How the units are linked:
za: z731->z675, z128->z350, z919->z776, z977->z294, z478->z257, z194->z386, z786->z664, z918->z977, z964->z612, z538->z478, z664->z88, z589->z675, z276->z817, z494->z996, z833->z522, z923->z690, z295->z423, z498->z659, z917->z669, z533->z917, z57->z786, z274->z339, z690->z482, z482->z295, z564->z128, z216->z918, z562->z818, z612->z494, z884->z194, z906->z363, z50->z183, z675->z274, z339->z770, z55->z964, z522->z796, z776->z906, z294->z533, z386->z977, z183->z183, z982->z731, z996->z293, z659->z884, z669->z884, z8->z544, z738->z55, z293->z996, z257->z631, z837->z986, z448->z833, z363->z919, z818->z544, z631->z902, z817->z494, z335->z837, z88->z335, z544->z982, z796->z522, z350->z57, z902->z738, z770->z50, z423->z977, z986->z589
le: z731->z562, z128->z482, z919->z50, z977->z669, z478->z919, z194->z533, z786->z564, z918->z494, z964->z631, z538->z363, z664->z128, z589->z88, z276->z738, z494->z964, z833->z194, z923->z448, z295->z796, z498->z690, z917->z498, z533->z918, z57->z423, z274->z544, z690->z522, z482->z295, z564->z690, z216->z817, z562->z335, z612->z902, z884->z294, z906->z339, z50->z675, z675->z818, z339->z982, z55->z257, z522->z386, z776->z50, z294->z216, z386->z917, z183->z274, z982->z589, z996->z612, z659->z293, z669->z659, z8->z906, z738->z478, z293->z276, z257->z770, z837->z786, z448->z884, z363->z770, z818->z837, z631->z8, z817->z55, z335->z57, z88->z350, z544->z986, z796->z786, z350->z295, z902->z498, z770->z731, z423->z923, z986->z664

In the rows, 53 means zero.

The rows follow the links: the fewer symbols apart two units are, the more alike their rows tend to be.

Each row is also shifted at random along 3 hidden directions that mean nothing.

Some units, each with a row of numbers:
z564
46 55 59 59 56 49 42 49 49 58 58 50 53 52 52 55 50 48 55 49 51 63 51 66 65 54 58 59 55 56 54 58 67 67 49 50 66 53 43 57 59 59 50 43 47 54 43 55 62 52 52 58 61 58 46
z669
49 58 53 41 54 64 70 42 69 42 49 69 81 53 46 52 55 76 52 56 47 58 61 53 55 57 53 47 79 56 54 37 50 52 55 66 67 48 56 48 69 65 12 50 45 23 60 62 38 59 55 37 76 44 31
z544
51 59 65 54 51 62 55 37 55 58 48 61 47 54 54 45 62 53 51 51 50 60 53 47 39 56 58 40 44 43 67 55 60 63 47 53 49 42 60 58 49 64 48 63 51 62 49 54 45 56 56 47 43 48 50
z923
42 60 51 47 53 49 33 46 63 58 62 47 54 61 50 52 54 69 60 43 42 60 56 61 61 55 47 42 74 62 64 54 68 64 37 40 79 47 39 55 59 79 26 42 48 47 36 59 55 57 58 41 74 54 44
z57
43 61 65 57 57 57 41 40 49 62 59 49 53 53 52 47 53 54 60 46 47 71 50 62 63 59 54 47 54 52 63 58 73 74 38 46 69 46 41 60 58 67 44 47 42 61 39 60 52 56 54 51 56 49 44
z183
52 57 52 47 49 73 65 33 69 46 48 73 59 55 60 42 55 65 40 47 50 62 66 51 46 52 73 42 60 43 68 45 56 58 64 69 63 44 77 48 60 64 15 69 36 32 54 68 30 64 49 34 61 34 35
z738
69 62 37 45 55 62 48 39 56 46 69 57 55 42 59 55 37 64 53 37 47 58 67 46 65 55 50 49 54 49 51 56 61 54 40 58 63 54 52 44 61 65 29 53 50 46 53 72 33 49 41 43 56 32 44
z522
43 45 53 54 57 66 78 53 55 39 44 62 80 54 54 49 50 59 47 64 60 69 58 75 71 52 73 70 75 58 43 38 46 54 77 74 66 57 62 47 69 37 32 48 28 20 61 60 49 60 48 56 79 46 27
z690
45 57 51 53 51 32 22 56 59 63 64 43 44 61 47 63 52 54 58 45 43 49 52 62 59 53 45 49 62 60 61 60 71 59 37 37 72 55 34 57 55 79 46 39 61 58 34 47 73 51 59 51 64 69 58
z796
42 45 56 59 55 43 54 63 51 51 51 52 60 56 50 57 54 46 50 59 55 59 50 69 65 51 63 69 60 56 47 50 56 56 65 58 60 59 50 52 60 48 56 44 47 43 51 48 70 54 53 64 66 64 46
z770
58 44 44 53 48 50 70 51 66 39 44 78 56 53 56 62 51 46 30 56 56 43 64 53 45 45 82 65 49 38 53 46 49 42 83 77 45 63 80 42 57 48 42 65 53 29 62 51 53 53 45 52 54 56 47
z675
49 50 65 58 51 70 60 55 39 61 40 39 37 58 63 30 65 45 54 58 64 61 44 53 39 51 52 48 37 51 56 56 38 58 54 42 40 43 62 61 36 30 82 66 43 76 54 51 44 63 56 58 34 46 62
z295
45 52 54 57 58 52 59 44 59 45 56 71 72 50 48 64 49 52 47 52 50 63 59 69 71 54 76 68 65 50 51 48 70 63 65 71 70 60 54 48 72 63 26 45 41 26 51 59 61 52 47 56 72 55 30
z964
67 45 46 59 62 74 81 64 27 44 50 37 60 38 65 40 41 44 57 61 70 65 48 54 70 52 51 72 40 56 25 51 26 46 64 61 34 60 56 47 49 0 85 56 39 57 75 60 36 51 38 71 41 33 54
z276
67 67 42 45 54 50 35 41 57 56 72 52 50 43 50 59 41 65 63 36 41 51 60 38 58 57 33 40 52 52 56 60 67 56 23 46 61 51 36 50 55 78 36 50 64 61 48 64 40 44 48 41 48 41 56
z996
65 60 47 49 59 56 60 43 54 47 64 65 66 39 48 63 42 61 60 48 48 54 56 42 62 59 43 52 55 49 47 51 58 53 43 63 54 57 45 47 62 63 37 50 56 46 61 62 40 45 45 47 53 42 46
z538
60 45 37 52 45 38 44 62 62 49 55 56 40 55 59 65 46 46 39 48 54 35 61 52 49 44 63 61 47 47 52 58 52 39 65 56 50 62 64 43 51 55 54 56 63 48 51 49 62 48 48 54 52 61 63
z350
45 51 68 65 60 80 63 48 31 58 51 33 58 49 66 29 50 48 59 55 64 86 48 72 75 57 62 62 51 59 46 55 48 71 54 53 61 46 49 58 56 25 66 51 20 60 50 67 40 63 45 66 56 32 41
z339
54 52 54 51 48 61 63 42 63 47 45 70 51 56 58 49 57 54 38 52 55 51 60 50 42 50 72 50 49 42 63 49 53 52 66 65 51 51 74 48 53 56 39 66 47 42 55 55 44 59 50 46 51 48 46
z918
53 53 55 48 60 80 80 53 46 44 47 46 76 47 56 37 50 69 64 62 61 68 51 52 61 58 42 51 68 64 39 40 31 51 54 59 53 46 54 50 58 29 44 53 36 40 69 66 27 60 50 50 62 29 38

Start here and follow the symbols in turn, left to right. Where do you end up?
Answers are names.
58 65 50 41 58 71 63 40 59 46 59 57 74 47 49 46 48 78 64 47 47 60 59 45 58 60 36 40 70 59 52 45 51 55 36 55 63 44 46 51 62 63 22 52 45 41 59 69 25 57 52 36 62 31 38
le za za -> z996
51 47 60 59 47 52 52 62 45 62 40 41 33 60 59 41 65 41 50 59 60 45 44 49 33 49 52 49 37 51 57 57 40 49 57 42 36 48 63 60 34 38 85 64 58 75 53 39 58 59 61 60 33 61 73
za za za -> z50
64 69 36 39 46 59 15 36 64 63 76 37 27 55 67 44 43 71 54 24 42 56 70 43 55 53 39 28 54 55 73 69 68 60 19 31 79 41 46 51 50 86 23 58 48 65 29 78 30 57 49 30 55 32 59
le za le le le -> z818
68 60 41 50 55 66 50 45 47 52 66 44 49 42 64 47 39 59 55 40 53 59 61 45 62 55 48 49 46 50 49 59 52 55 42 53 56 52 52 48 52 50 45 57 46 57 54 71 31 51 39 48 47 29 54
le le le le za -> z731
68 59 38 50 53 44 42 50 56 51 68 55 49 45 52 66 41 54 54 42 46 44 60 42 58 53 44 52 46 47 51 59 61 49 40 53 53 60 45 47 54 67 47 51 67 55 53 58 49 43 45 48 47 48 58
za za le -> z902
46 55 53 43 53 60 57 50 64 49 50 53 65 59 49 47 57 72 57 55 49 55 55 55 53 56 48 43 76 62 56 43 48 52 49 51 65 45 52 53 59 61 30 50 48 39 52 57 46 61 60 40 72 50 42
le za le za le -> z293
55 54 47 47 44 47 36 48 66 58 54 53 33 61 59 52 56 56 42 43 50 42 60 46 39 48 57 40 48 47 70 60 58 50 50 45 57 47 63 51 47 71 43 63 58 58 42 54 51 56 56 41 49 54 62
za za za -> z183
52 52 47 48 52 44 40 72 45 58 57 25 47 56 51 49 51 59 69 55 53 49 45 52 56 53 24 48 63 71 45 53 41 46 38 30 53 52 35 55 45 46 72 43 60 67 52 46 60 53 61 55 56 58 66
za za za za -> z386
48 49 70 63 56 64 69 52 41 58 38 53 50 53 55 40 63 41 54 64 62 61 43 54 43 53 59 56 39 48 53 52 44 59 62 56 37 48 60 61 45 33 76 62 47 66 59 47 52 57 55 61 36 53 55
le za le za le -> z350
45 52 70 66 55 46 46 55 38 65 49 45 43 54 49 51 61 36 59 57 56 57 39 58 50 55 51 57 37 51 53 60 58 63 50 44 44 53 44 63 45 47 84 50 56 76 47 42 69 50 58 67 38 64 63
le za le le -> z923
45 65 66 57 53 34 20 42 55 71 64 52 37 57 42 61 58 47 61 43 41 53 48 52 48 57 45 41 45 49 70 66 84 70 27 36 62 48 32 64 51 91 52 45 67 75 31 46 71 47 62 50 46 69 62
za le le le -> z796
47 56 70 61 56 58 60 39 51 56 49 67 58 51 48 51 61 48 51 55 51 63 49 55 48 58 63 51 46 42 61 52 66 67 54 61 49 48 57 59 56 61 49 57 49 56 52 52 51 54 55 52 45 52 45
le za le -> z350
57 56 44 46 46 62 41 42 63 54 57 53 38 57 65 44 50 61 43 38 50 53 64 49 47 50 62 41 52 48 67 58 56 54 49 48 64 45 66 49 50 66 33 64 44 52 42 66 36 61 49 39 53 39 54
za le le le -> z562
69 62 38 47 55 50 43 44 57 50 69 58 55 44 51 65 40 61 57 41 45 49 60 43 62 56 43 50 51 50 50 57 63 51 37 55 58 57 43 47 58 68 37 49 61 51 52 62 43 44 44 45 52 44 51
za le za -> z257
48 52 56 46 56 74 74 54 52 46 43 46 71 54 54 36 55 70 61 60 58 64 52 56 55 55 45 48 72 66 46 41 33 50 56 55 56 45 55 53 56 34 45 52 38 41 63 61 35 63 55 48 66 38 42
le za le za -> z884
58 51 42 49 43 49 42 52 63 53 52 53 38 59 62 53 52 53 40 46 53 45 62 51 44 47 62 50 50 49 63 58 53 46 58 51 56 51 67 48 49 62 44 62 54 51 47 56 51 56 50 48 53 53 60
za za le za -> z50
66 57 38 49 48 50 28 58 47 60 67 32 26 50 66 50 44 51 55 39 52 45 57 45 53 49 40 45 40 54 55 69 51 48 37 33 53 52 47 50 40 53 65 58 60 74 43 58 47 51 49 52 40 46 72
le za le -> z675
